Below are the code and all the weights of a small trained network. Each question names an input and a class and asks about switching units off, where a switched-off unit gives its printed mean instead of its output.

import numpy as np


def w(rows, s, z=0):
    codes = np.array(rows[::2]) - 128.0
    scale = np.full(codes.shape[1], s)
    scale[-1] = z or s
    return codes * scale


def f(y):
    return y / 2 * (1 + np.tanh(0.7978845608 * (y + 0.044715 * y**3)))


def log_softmax(a):
    a = a - a.max(-1, keepdims=True)
    return a - np.log(np.exp(a).sum(-1, keepdims=True))


def net(x, mask):
    res = np.array(x, float).reshape(1, 4) / 4 @ E
    y = f(res @ A[0][:, :-1].T + A[0][:, -1])
    res = res + np.where(mask, y, B[0][:, -1]) @ B[0][:, :-1]
    return log_softmax(res[-1] @ U[:, :-1].T + U[:, -1])


A, B = {}, {}
E = w([
[198,118,99,116,67,168,158,184,221,168],'x0',
[186,164,203,246,186,120,119,153,134,165],'x1',
[168,35,210,140,84,70,155,153,113,26],'x2',
[144,190,194,133,36,176,95,53,107,148],'x3',
],0.011)
A[0] = w([
[136,91,114,120,150,96,114,163,124,129,176],'n1',
[157,119,120,135,81,100,134,169,157,177,102],'n2',
[118,95,64,147,246,112,124,191,151,102,147],'n3',
[118,169,61,118,180,151,115,107,132,204,105],'n4',
[135,116,154,170,152,128,120,129,145,128,54],'n5',
[124,151,128,115,162,136,147,101,119,117,101],'n6',
[86,133,148,115,163,124,113,110,58,84,95],'n7',
[103,115,112,117,159,138,137,145,144,112,122],'n8',
[81,157,129,138,174,109,133,94,87,121,113],'n9',
[164,75,167,131,105,101,128,134,135,76,105],'n10',
[125,128,128,141,117,130,152,121,118,130,155],'n11',
[164,143,171,164,164,149,113,138,137,119,73],'n12',
[141,156,170,153,132,118,122,117,161,139,120],'n13',
[150,145,160,161,187,125,130,141,113,134,120],'n14',
[76,106,72,83,79,117,137,97,117,108,36],'n15',
[172,128,114,119,68,151,132,191,209,147,142],'n16',
[133,69,169,145,110,115,134,152,117,84,98],'n17',
[141,122,166,149,67,126,120,140,116,67,117],'n18',
[126,86,121,117,142,128,108,176,164,154,174],'n19',
[89,166,95,155,146,142,138,112,150,187,125],'n20',
[133,186,192,143,24,138,105,44,109,159,152],'n21',
[135,102,110,101,107,155,101,144,123,115,5],'n22',
[117,178,104,125,122,137,100,117,123,155,153],'n23',
[157,139,102,145,91,154,124,146,166,145,72],'n24',
[109,141,115,76,98,139,116,115,133,87,127],'n25',
[149,149,164,194,156,122,133,156,131,174,73],'n26',
[102,113,110,150,147,95,131,139,105,132,90],'n27',
[138,127,112,108,185,94,137,138,139,126,87],'n28',
[86,118,164,141,164,120,110,78,89,120,123],'n29',
],0.014,0.0026)
B[0] = w([
[125,136,145,122,101,160,130,139,128,137,164],'n1',
[149,135,93,143,170,135,119,105,140,118,166],'n2',
[128,132,165,136,84,230,155,149,101,141,216],'n3',
[119,126,190,101,151,59,123,168,164,110,222],'n4',
[129,116,109,116,98,101,113,118,127,122,156],'n5',
[124,120,136,135,149,118,125,126,131,120,146],'n6',
[152,131,91,159,182,130,116,92,143,120,202],'n7',
[133,130,128,123,100,148,134,129,110,122,152],'n8',
[148,128,89,148,179,141,121,101,152,116,192],'n9',
[110,141,167,111,159,88,128,164,155,120,207],'n10',
[114,124,121,121,139,135,140,126,126,129,132],'n11',
[114,124,111,111,91,91,115,112,100,143,175],'n12',
[117,123,100,127,103,120,125,111,112,148,166],'n13',
[114,115,80,117,97,97,128,107,110,139,180],'n14',
[118,113,87,124,60,67,120,105,97,152,206],'n15',
[145,129,88,172,195,136,111,72,122,122,204],'n16',
[118,138,176,102,155,95,123,161,160,125,201],'n17',
[114,137,171,106,140,109,121,167,157,121,194],'n18',
[135,130,124,142,126,165,137,116,122,125,161],'n19',
[122,130,172,108,145,90,123,164,150,110,195],'n20',
[137,125,154,143,87,251,172,162,101,135,251],'n21',
[124,125,117,124,116,102,117,113,118,131,147],'n22',
[116,129,171,112,130,112,126,160,146,117,181],'n23',
[130,128,104,145,172,140,127,110,133,112,165],'n24',
[119,123,97,122,88,103,120,110,96,152,182],'n25',
[113,111,88,100,76,79,124,104,107,130,194],'n26',
[148,127,118,145,135,146,140,117,126,128,152],'n27',
[133,146,139,137,102,168,131,130,124,133,156],'n28',
[154,135,94,154,180,140,120,103,145,128,194],'n29',
],0.024,0.018)
U = w([
[129,109,171,145,69,254,201,154,93,142,251],'0',
[72,114,214,66,178,40,103,190,205,88,48],'1',
[190,107,47,205,252,134,84,23,160,97,92],'2',
[56,32,45,75,4,25,90,58,57,180,103],'3',
],0.009,0.0019)

Each question gives the input, the list of numbers given to net, and the class t.
The units are the neurons (one row each of A and B). Each row of codes is followed by its name. A weight is (code - 128) times the scale printed after its matrix; where a second scale follows, it is the last column's (A, B and U).
mask holds one flag per neuron, in row order. A switched-off neuron (its flag False) gives its mean, the last column of its row in B, instead of its output. The means were averaged over made-up inputs and are rounded, as every weight is.
A unit's drop is (log p(t) with every unit on - log p(t) with that unit switched off) / (log p(t) with every unit on - log p(t) with every unit switched off).
The circuit of an input: a set's keep is (log p(t) with only the set's units on - log p(t) with every unit switched off) / (log p(t) with every unit on - log p(t) with every unit switched off). Starting from the 12 units with the biggest drops (on a tie, the unit counted first), units are removed one at a time, each time the one whose removal leaves the highest keep (on an exact tie, the one counted first), for as long as the keep stays at least 0.8.
units of the circuit, in order: the units of the circuit, biggest drop first
unit that matters most: the unit with the biggest drop
top k neurons: the k neurons with the biggest drops, biggest first
drop of u: that unit's drop, to one decimal
input [8,0,2,-6], class 2: unit that matters most	n16
input [7,4,-2,-7], class 0: top 2 neurons	n3, n7
input [6,-1,7,4], class 1: top 3 neurons	n18, n10, n17
input [-7,8,4,-1], class 3: top 3 neurons	n26, n14, n12
input [7,-7,-8,4], class 1: top 2 neurons	n4, n20
input [-5,7,6,3], class 3: top 3 neurons	n14, n26, n12
input [0,7,-1,-5], class 3: top 2 neurons	n26, n21
input [-7,-7,2,1], class 2: top 3 neurons	n7, n29, n9
input [7,7,-3,-3], class 2: top 4 neurons	n16, n2, n24, n15
input [6,3,5,3], class 2: top 2 neurons	n16, n4
input [-8,6,7,-1], class 2: top 4 neurons	n7, n29, n4, n9
input [-4,1,-1,-4], class 0: top 2 neurons	n3, n16
input [-7,-2,-6,2], class 2: top 2 neurons	n9, n7
input [6,-8,6,5], class 3: units of the circuit, in order	n15
input [-7,-2,8,8], class 0: top 3 neurons	n21, n4, n20
input [6,-6,6,4], class 1: top 3 neurons	n18, n10, n17
input [3,7,1,-5], class 3: drop of n26	0.6
input [2,5,-8,2], class 1: drop of n19	0.0
input [4,1,-5,-8], class 0: drop of n3	4.1
input [-3,-6,-3,7], class 0: units of the circuit, in order	n21
input [3,-5,3,-4], class 3: drop of n21	4.5
